In the rows, 128 means zero.
Facts:
rugin {Θ=plogam, Λ=plobu,plapok, Ξ=d}
sidrim {Θ=letastal, Ξ=a}
bristor {Θ=truzes, Ξ=c}
truzes {Θ=fafe, Ξ=d}
plogam {Θ=ziflun, Ξ=d}
kapliske {Ξ=e}
fligon {Ξ=e}
skipam {Θ=grugovik, Ξ=d}
tratrim {Θ=fiki, Ξ=e}
suple {Ξ=f}
nuris {Θ=plovabros, Ξ=b}
skebil {Θ=kome, Ξ=c}
zepil {Θ=baklir, Λ=bupar, Ξ=e}
fitrin {Θ=stiplar, Ξ=f}
brozus {Λ=kazom,kome,stapli,fafe, Ξ=f}
vastom {Θ=fitrin, Ξ=b}
guzol {Ξ=b}
klemuk {Ξ=f}
sino {Θ=plakli, Ξ=e}
tuban {Ξ=a}
dregok {Λ=trepi,skadeflok,sino, Ξ=c}
tadroplu {Θ=gridim, Ξ=a}
bragul {Θ=stenor, Ξ=e}
sostik {Λ=skulosan,mitus,truzes, Ξ=b}
pludrebin {Θ=tebi, Λ=vuvan,satro,bupar,buputik,peskoren, Ξ=f}
satro {Θ=razom, Ξ=a}
lugrun {Ξ=e}
gubo {Λ=trufus,lufim,bragul,sipasal, Ξ=c}
stapli {Θ=grudrim, Ξ=b}
zusomal {Θ=satro, Ξ=a}
vupo {Θ=brifa, Ξ=a}
nodra {Θ=siman, Λ=zutok,kome,vudre,pibredro,sidrim,dukla, Ξ=c}
kome {Θ=kledal, Ξ=c}
stonil {Θ=gugri, Λ=vuvan,tratrim,stovir, Ξ=c}
ziflun {Θ=gruzem, Ξ=d}
letastal {Ξ=b}
nuskugrur {Θ=trifik, Ξ=b}
flistemu {Θ=brozus, Ξ=a}
stovir {Ξ=e}
seple {Ξ=f}
grufa {Ξ=e}
lopar {Θ=radem, Ξ=b}
stosam {Ξ=c}
bupar {Ξ=a}
kazom {Ξ=f}
distul {Ξ=b}
stegres {Θ=grunul, Ξ=f}
drutrak {Θ=tuskal, Ξ=b}
peskoren {Ξ=d}
tuskal {Θ=mezuk, Ξ=a}
stutuk {Ξ=f}
skulosan {Ξ=a}
ragruze {Θ=dregok, Λ=satro,tebi,foper, Ξ=f}
butrak {Θ=kasel, Λ=trekligi,klarik,flistemu,bikikon, Ξ=f}
flodor {Ξ=b}
grekos {Θ=burave, Λ=tuskal,plakli, Ξ=a}
pibredro {Θ=stovir, Ξ=e}
stenor {Θ=grinek, Ξ=c}
druba {Ξ=b}
stati {Θ=skefum, Ξ=c}
veplufe {Ξ=b}
dregas {Λ=skipam, Ξ=f}
klarik {Θ=lumudrik, Ξ=b}
matrik {Ξ=d}
pokler {Θ=mumik, Ξ=d}
gugri {Θ=stapli, Λ=tratrim,plila,distul, Ξ=e}
skugrubrer {Θ=lufim, Ξ=a}
trufus {Ξ=e}
grinek {Θ=suple, Ξ=b}
gruzem {Ξ=c}
grugovik {Ξ=a}
lufim {Θ=gobrol, Ξ=a}
plobu {Ξ=c}
fulil {Ξ=d}
dukla {Θ=zovo, Ξ=f}
vudre {Ξ=b}
plakli {Θ=stuskobrol, Ξ=e}
stiplar {Θ=buputik, Ξ=d}
kasel {Θ=vastom, Ξ=e}
trifik {Θ=bragul, Ξ=f}
foper {Θ=nodra, Ξ=c}
broker {Θ=betrum, Ξ=c}
grunul {Θ=zutok, Ξ=e}
togar {Θ=stutuk, Ξ=c}
bigrodram {Θ=virul, Λ=betrum,radem,sino, Ξ=e}
daten {Θ=lugrun, Ξ=b}
flenul {Θ=grekos, Ξ=c}
gristil {Λ=giflu,skugrubrer, Ξ=a}
baklir {Ξ=d}
zesur {Ξ=b}
vuvan {Θ=vudre, Ξ=f}
flapli {Θ=grufa, Ξ=e}
nidreplo {Λ=kazom,grinek,flistemu,togar,zabrom, Ξ=a}
buputik {Θ=trekligi, Ξ=a}
stabrapla {Ξ=a}
pluma {Λ=fitrin,stosam,ruzoplam, Ξ=c}
tebi {Θ=tadroplu, Ξ=f}
zabrom {Ξ=f}
razom {Θ=druba, Ξ=a}
bibre {Θ=vupo, Ξ=d}
kledal {Ξ=c}
trepi {Ξ=a}
trekligi {Ξ=e}
skefum {Θ=tropak, Λ=foper,baklir,skebil,fulil, Ξ=e}
gobrol {Θ=bridek, Λ=betrum,tata, Ξ=d}
zutok {Ξ=c}
plila {Θ=nuskugrur, Ξ=a}
virul {Θ=groplaskon, Λ=foper, Ξ=b}
giflu {Θ=broboskam, Ξ=a}
vogru {Θ=lopar, Ξ=d}
tata {Θ=vuvan, Ξ=d}
klotum {Θ=plapok, Ξ=f}
satuk {Θ=zabrom, Λ=valugel,skulosan,gruzem, Ξ=c}
zovo {Ξ=b}
plosu {Λ=valugel,burave,veplufe, Ξ=a}
mupun {Λ=trepi, Ξ=d}
pegra {Ξ=c}
groplaskon {Θ=lubru, Ξ=c}
sipasal {Θ=bibre, Ξ=d}
betrum {Θ=skadeflok, Ξ=d}
bridek {Θ=sino, Λ=trepi,seple,klotum, Ξ=b}
lubru {Θ=skebil, Ξ=b}
plapok {Θ=pludrebin, Ξ=d}
klastek {Λ=betrum,druba,razom, Ξ=d}
broboskam {Λ=mezuk,grudrim,plakli, Ξ=b}
radem {Θ=daten, Ξ=e}
brifa {Θ=kapliske, Λ=flodor,bibre,giflu,pokler, Ξ=a}
mesatri {Θ=skugrubrer, Ξ=c}
bikikon {Ξ=f}
mitus {Ξ=c}
valugel {Θ=bikikon, Ξ=a}
kogom {Λ=kasel,fafe, Ξ=f}
gridim {Θ=rugin, Ξ=c}
madeno {Θ=fligon, Λ=flodor,klemuk,zutok,tropak,stiger,daten, Ξ=a}
plovabros {Ξ=d}
zutru {Θ=giflu, Λ=lumudrik,grunul, Ξ=a}
grudrim {Ξ=a}
brelime {Θ=dukla, Λ=stabrapla,mesatri, Ξ=a}
fafe {Ξ=f}
stiger {Ξ=d}
siman {Θ=ragruze, Ξ=c}
lumudrik {Θ=zusomal, Ξ=f}
tripus {Θ=flistemu, Ξ=c}
fiki {Ξ=d}
mumik {Θ=bristor, Ξ=d}
mezuk {Θ=togar, Ξ=b}
burave {Θ=stati, Ξ=a}
tropak {Θ=broker, Ξ=f}
stuskobrol {Ξ=d}
skadeflok {Θ=pluma, Ξ=d}
klabak {Λ=veplufe,suple,plovabros, Ξ=b}
ruzoplam {Ξ=d}

Known rows:
kledal: [128 119 143 129 124 139 128 120 129 121 134 132 129 123 127 126 130 129
 130 130 130 130 128 140 148 144 127 130 130 127 129 126 126 128 122 132
 132 127 131 130 132 114 136 132 139]
grugovik: [128 115 143 128 125 134 130 121 127 119 133 130 127 124 128 131 133 123
 128 133 126 134 128 143 156 131 130 129 133 128 128 125 125 129 126 132
 131 128 135 137 131 122 142 134 141]
flenul: [137 106 102 128 142 155 122 117 112 136 123 121 124 133 121 147 125 135
 139 130 116 118 127 121  64  14 120 144 149 147 133 109 124 130 128 119
 132 109 128 184 128 181 134 139 110]
pludrebin: [131 138 152 127 125  88 142 106 128 139 131 100 100 117 133  98 144 129
 139 117 147 127 128 125 169  95 126 136  75 109 132 141 129 147 121 150
 126 110 121  98 129  89 113 121 142]
flodor: [123 143 121 141 123 136 122 155 125 123 123 131 130 129 129 126 118 123
 134 126 131 123 125 134 115  99 134 121 124 127 117 134 135 113 133 128
 122 143 121 125 127 131 126 134  99]
butrak: [125 101 113 128 137 125 131 129 121 140 122 120 134 130 128 134 126 119
 151 129 139 123 135 101 141 102 127 111 115 126 124 141 122 139 125 126
 114 125 128 135 126 134 113 129 124]
zutok: [126 129 130 141 119 138 126 146 132 113 129 136 140 126 130 134 118 124
 140 130 137 118 126 154 144 109 130 114 119 128 116 131 126 119 131 131
 125 144 128 140 130 122 140 143  99]
betrum: [130 117 111 112 139 151 113 116 152 135 135 139 133 137 130 107 107 151
  72 134 130 120 133 117 138 231 116 107 154 113 141 116 130 113 129 107
 133 138 130 127 138 112 137 120  87]
nidreplo: [126  78 138 134 131 136 135 119 122 132 130 120 126 126 127 139 128 110
 153 136 139 127 133 124 187  81 134 107 122 128 118 138 120 142 125 133
 115 130 138 148 128 132 135 136 133]
zusomal: [130 118 132 126 128 126 133 119 129 129 129 126 124 129 127 138 133 125
 127 132 126 133 128 133 145 124 129 125 133 132 130 127 125 132 129 127
 129 129 136 137 127 135 138 134 137]
vastom: [126 132 130 131 128 134 123 131 124 129 127 126 121 128 127 121 128 128
 126 127 123 132 128 118 126 117 132 133 132 126 129 130 135 122 126 126
 125 128 122 120 128 128 121 130 132]
fafe: [122 141 122 139 122 140 123 148 130 114 126 140 145 123 129 126 118 124
 141 126 140 118 129 147 134 129 126 120 115 123 118 131 128 115 129 131
 128 137 121 135 130 115 129 136  99]
stonil: [121 114 141 118 133 115 135  93 129 137 126 107 115 131 130 118 140 123
 129 127 128 129 126 110 112  91 126 123 115 113 129 127 126 147 128 141
 125 118 129 153 124 137 124 116 144]
dregas: [125 116 123 125 132 130 128 121 124 133 128 128 133 125 128 124 130 127
 136 127 132 129 132 117 141 141 125 128 123 124 129 131 125 132 123 126
 126 121 126 127 128 120 119 127 138]
kome: [125 129 123 138 122 132 129 150 133 121 125 133 136 129 129 137 119 126
 140 129 137 117 126 150 128 101 130 110 122 131 116 132 126 122 133 129
 124 144 127 140 128 133 137 141  96]
klabak: [112 122 142 126 125 136 123 126 117 139 125 125 129 123 124 134 138 127
 138 127 120 136 134 102 143 128 134 141 141 144 136 136 131 125 117 123
 119 121 127 109 126 121 121 139 167]
sipasal: [128 146 115 124 129 117 128 136 137 140 124 130 133 134 126 133 126 140
 119 121 126 119 125 118  87 139 123 128 131 133 129 127 128 129 131 125
 127 127 125 118 126 138 119 129 122]
pluma: [102  77 155 109 133 162 113  89 141 123 134 125 142 126 131 110 127 129
 106 140 135 129 142 107 195 193 121 101 149 111 140 129 125 126 116 121
 120 134 137 157 134 102 151 139 135]
lopar: [125 134 131 131 128 134 124 132 123 130 127 127 118 129 127 122 129 128
 126 127 123 133 128 118 126 124 132 133 134 127 128 130 134 123 126 126
 125 129 123 117 128 129 121 126 133]
stuskobrol: [145 150 130 132 111 139 119 130 135 109 138 131 154 128 126 117 126 113
 115 126 115 122 130 122 170 143 123 132 108 120 127 124 130 126 124 133
 122 114 132 130 138 100 119 148 137]
skefum: [112  92 137 115 143 156 116  81 122 118 123 109 125 125 131 110 131 121
 128 135 126 131 136 106  97  66 122 135 133 113 140 119 128 134 122 133
 127 113 124 187 130 146 135 115 131]

Rows:
No name comes twice in this set of rows, the named rows included.
[173 136  96 132 129 126 124 143 129 114 137 134 128 134 131 121 114 121
  96 136 116 140 131 130 159 154 126 142 122 125 134 120 131 124 137 113
 135 118 140 111 138 118 124 115 111]	sino
[154 118 107 129 138 127 129 129 128 127 135 135 116 130 130 125 115 132
 112 135 127 139 131 133 143 155 127 138 134 129 133 123 129 126 133 116
 139 125 132 104 134 122 126 101 114]	radem
[129 127 116 134 128 126 125 148 125 115 122 129 138 128 133 134 122 122
 137 131 133 127 129 135 113 105 131 124 121 133 124 133 128 123 134 125
 123 136 128 132 127 137 131 125 107]	kasel
[124 128 132 129 127 135 125 126 127 119 132 134 135 122 128 120 127 128
 132 126 131 128 130 132 141 156 124 133 122 121 128 127 127 125 122 131
 132 124 123 125 130 109 124 129 132]	stutuk
[128 119 117 134 127 118 134 148 129 130 121 126 131 134 130 148 123 120
 138 132 134 123 125 142 131  75 131 110 125 136 118 132 124 130 137 125
 119 145 135 146 124 152 140 142 104]	sidrim
[122 133 131 145 120 147 119 149 123 112 127 134 132 125 129 120 118 119
 141 128 132 122 127 138 141 100 134 120 122 123 115 135 134 111 129 129
 122 143 120 127 129 119 129 137 101]	vudre
[147 164 137 136 117  89 139 150 137 150 133 120 111 121 129 124 133 149
 125 114 142 114 125 142 154 127 127 140  96 140 130 138 131 124 127 133
 126 123 124  62 131  88 123 143 111]	plapok
[121 107 122 134 130 137 128 132 124 130 126 127 138 125 128 128 122 118
 152 129 140 119 134 116 151 110 127 113 113 124 120 138 123 133 123 129
 118 129 125 132 127 120 118 132 119]	kogom
[123 148 144 125 125 126 123 112 130 101 127 122 125 123 134 105 133 122
 118 127 125 134 125 144 100 125 127 142 115 108 133 121 134 125 130 142
 138 126 121 143 129 122 135 111 130]	stovir
[143  94 120 126 141 135 133 109 132 149 139 131 115 129 123 118 117 138
 126 132 135 126 133 113 151 162 126 121 136 125 127 126 123 139 122 124
 134 118 126 106 134 105 113 108 127]	gobrol
[116 116 136 124 133 122 134 122 130 138 126 131 112 126 128 139 132 146
 131 130 134 131 126 145 111 137 130 127 150 137 129 125 125 128 130 125
 137 138 131 127 123 140 143 119 127]	lufim

The same objects again, as new rows of numbers:
Known rows:
plovabros: [108 141 130 131 142 123 110 123 130 120 148 135 125 111 125 117 128 118
 146 159 127 134 135 127 126 130 131 116 113 109 122 111 118 142 129 146
 129]
skugrubrer: [143 134 149 173 171 104 110 118 127 136 124 107 140 113 150 154  98 107
 161  89 135 145 110 134  88 147 162 165 115 128 120 110 120 106 130 114
 115]
stiger: [103 143 131 126 140 134 111 128 122 114 133 141 128 122 137 123 126 139
 143 156 136 132 132 121 125 143 118 120 120 121 114 102 122 141 132 138
 129]
kledal: [133 128 130 142 124 112 127 125 130 135 147 113 131 123 122 122 129  97
 127 135 123 127 131 127 124 110 137 127 124 109 127 124 125 132 119 140
 127]
pibredro: [127 137 131 111 145 145 119 133 124 133 102 134 115 134 133 132 123 138
 135 121 128 129 134 123 128 135 115 132 141 138 147 115 130 136 129 122
 131]
druba: [145 120 120 115 115 135 128 143 123 115 143 103 140 132 136 130 132 113
 131  89 113 132 142 101 138 114 130 117 123 111 125 106 119 142 119 144
 130]
brifa: [143 123 138 153 121 111 147 119 138 134 135 121 133 131 120 132 130 125
 130 122 126 126 101 142 118 138 145 134 125 142 120 148 131 111 131 111
 123]
broker: [127 142 138 101 143 112 135 127 118 111 163 157 139 140 139 127 103 154
 118 104 158  86 192 128 109 119 139 153  91 136 153 149 144 185 127 128
 119]
gridim: [129 121 116 179 114 134 127 130 134 112 108 101 122  99 111 127 147 114
 110 150  75 148  90 129 118  87 124 121 161 105  92 111 125  91 120 140
 125]
grufa: [147 126 127 118 124 120 129 125 134 141 142 112 124 127 125 121 130 103
 126 123 113 128 130 132 127 125 132 125 122 128 133 135 128 133 122 138
 126]
groplaskon: [118 126 127 134 120 126 131 128 125 126 127 129 129 128 124 128 129 129
 121 135 133 123 131 128 125 112 122 132 134 123 125 131 131 126 124 128
 128]
togar: [122 138 133 127 151 133 118 133 122 127 120 127 120 128 128 129 124 119
 136 135 130 128 135 118 121 120 126 129 137 116 144 106 124 139 122 128
 133]
kogom: [140 115 120 123 103 120 137 123 132 137 136 122 130 133 129 125 132 126
 112 122 124 127 127 139 128 121 124 130 121 140 119 158 136 121 128 132
 123]
lugrun: [149 125 127 119 124 118 129 124 134 143 143 113 124 128 125 122 131 100
 126 122 113 130 129 131 127 124 134 124 124 125 134 135 127 135 121 139
 126]
stonil: [101 119 122 154  94 120 139 113 121 134 122 139 119 144 133 117 133 155
 110 147 181 123 121 134 148  95 135 145 148 142 111 147 143 103 133 121
 120]
fitrin: [180 154 128  87 164 154 119 151 134 159 107 155 153 149 159 138 119  99
  94 140 122 106 114 122  95 196 115 125 138 140 134  76 137 133 125 136
 137]
foper: [101 139 131 143 136 142 121 124 116 128 104 142 103 140 137 119 126 148
 130 144 175 128 124 119 142 107 139 139 158 136 138 112 134 126 131 121
 128]
mitus: [119 134 131 132 150 131 119 130 125 130 121 132 117 120 120 128 125 120
 134 141 129 129 136 126 125 113 130 129 135 114 148 118 125 137 125 127
 132]
skefum: [118 116 129  99  93 108 144 106 119 164 152 158 116 174 149 111 123 133
 137 120 229 105 150 138 136 150 138 148 121 154 156 170 143 130 134 121
 120]
suple: [148 134 129 114 152 126 115 127 135 143 139 113 111 117 123 122 127  87
 139 126 111 137 132 129 122 125 145 119 122 118 154 125 121 150 122 141
 131]
mupun: [101 117 123 142  76 110 139 121 122 101 153 122 160 136 137 128 135 157
 127 133 127 125 129 129 126 136  95 126 101 137  64 139 132 117 132 140
 120]

Rows:
No name comes twice in this set of rows, the named rows included.
[136 134 147 148 161 118 128 118 136 129 139 109 100 113 107 127 127 101
 163 121 113 145 109 133 116 128 162 124 124 122 152 132 114 143 125 116
 128]	grudrim
[113 140 123 102 109 143 141 131 134 111 152 150 117 132 104  98 157 136
 122 190 115 116 122 124 151 133 110  82 128 124 123 127 127 160 128 143
 140]	stuskobrol
[124 128 116 127 120 146 121 130 122 134 121 134 107 133 137 114 132 134
 119 122 172 136 129 110 165  96 160 127 150 126 144 111 129 126 132 134
 128]	distul
[138 124 123 114 121 130 131 127 129 132 127 126 123 131 130 128 130 130
 120 120 123 126 130 133 128 130 122 127 124 138 131 143 132 132 127 131
 128]	trifik
[133 100 108 115  66 128 154 139 125 111 140 116 150 143 127 126 144 152
 100 101 122 121 138 118 160 108 107 117 124 131 104 150 134 117 125 134
 128]	bridek
[116 117 120 138  88 124 140 111 126 144 122 132 113 145 134 115 134 151
 108 135 168 127 117 138 150 104 136 142 143 155 119 155 144 105 135 124
 117]	zepil
[ 90 141 130 126 136 142 113 130 118 111 117 150 133 128 138 128 123 164
 141 154 147 128 134 124 128 143 106 127 127 130 111 108 126 130 137 128
 130]	pokler
[124 115 118 121 102 130 139 125 128 127 115 134 129 137 131 130 132 154
 109 124 134 122 130 139 135 128 109 134 130 148 119 162 140 114 134 122
 125]	butrak
[ 90 129 125 133 111 129 124 124 121 112 125 149 139 127 136 126 128 169
 129 153 147 125 133 132 134 133 104 131 121 135  94 130 132 118 138 130
 125]	vogru
[115 116 151  96 156 122 133 116 121 180 119 170 112 173 135 134 120 104
 198 124 218 119 116 138 108 219 120 132 134 132 188 147 114 118 133  89
 142]	burave
[132 142 134 128 151 128 118 132 126 131 133 120 119 124 126 125 126  99
 138 136 120 129 133 118 115 118 137 125 132 110 144 101 121 150 117 138
 132]	zutok
[122 108 105 143  75 127 142 120 125 133 134 134 121 135 132 109 139 150
  96 125 176 126 128 125 175  83 154 133 145 133 118 152 141 101 135 133
 120]	virul

Now the same objects, written a new way:
Known rows:
grinek: [121 110 104 159 140 164 168 162  94 107 103 145 109 148 144]
matrik: [136 129 130 112 128 128 123 125 141 129 141 120 135 145 138]
ziflun: [171  96 138 129 121 125 163  91 169 133  79  94 153 167  82]
ruzoplam: [150 128 117 125 132 114 120 138 133 131 131 149 129 146 152]
vogru: [127 125 126 134 120 124 120 115 148 134 147 126 139 152 161]
gugri: [101 112 178 106 160 140 121  73 168 141 178  53 125 101  88]
skulosan: [163 138 109 130 123  93 119 135 123 138 132 187 127 145 137]
razom: [168 154 107 120  91  91 105 124 107 143 137 171 136 152 116]
broker: [124 136 159 122 100 117  94 123 118  94 147 153 110  83 182]
bigrodram: [123 141 132 123  46 114  97  58 110 147 182  63 157 155  76]
betrum: [188 132 121 120  63  64  80 129  88 101 164 238  96 140 191]
zusomal: [135 135 136 121 129 125 127 120 134 128 144 123 139 137 141]
lufim: [147 132 119 133 129 107 126 131 130 135 133 157 131 144 148]
satuk: [ 99 144 150 115  79 127  95  85 145 135 142  67 159 115 107]
sipasal: [142 125 113 143 126 108 117 130 143 139 140 155 129 156 166]
mesatri: [123 125 116 156 113 106 115 132 148 139 109 159 128 123 154]
mezuk: [136 120 113 135 125 121 132 120 118 140 129 160 103 137 109]
stutuk: [131 137 131 107 126 124 126 132 119 123 106 126 126  97  95]
stovir: [143 104 151 116 201 102 127 127 158 148 147 156  87  95 104]
peskoren: [140 109 152 112 200 107 118 124 196 148 146 166 104 109 148]
stapli: [113 109 107 166 140 173 176 170  91 101  96 139 110 149 157]

Rows:
No name comes twice in this set of rows, the named rows included.
[ 92  96 128  96 197  79 151 150 191 179 113 174 126  99  84]	tebi
[105 136 149 123 119 174 152 132 120 107 145  58 161 146 145]	gristil
[109 127 196  74  80 130  98 102 107  72 166  88 121  71 146]	pluma
[190 107 123 124 113 100 147 112 152 137  38 141 144 132  54]	gruzem
[129 119 107 153 147 161 166 182 104 100 101 138 138 162 194]	stiger
[158 136 111 119 124 107 111 136 130 136 133 159 129 148 136]	truzes
[120 119 129 150 121 121 123 112 128 140 152 116 126 143 122]	flapli
[123 192 112 171 136 162  53 112 140 140 136 105 121  86 165]	flenul
[133 117 114 149 142 150 149 169 111 106 112 143 133 156 181]	bibre
[131 204 141 131 131 187  63  92 129 132 180  47 136 104 143]	grekos
[ 37 106 169  54 181 120 145 106 198 177 159  58 155  85  54]	pludrebin
[183 149  91 129  95  75 105 136 108 145 128 202 126 157 132]	trepi

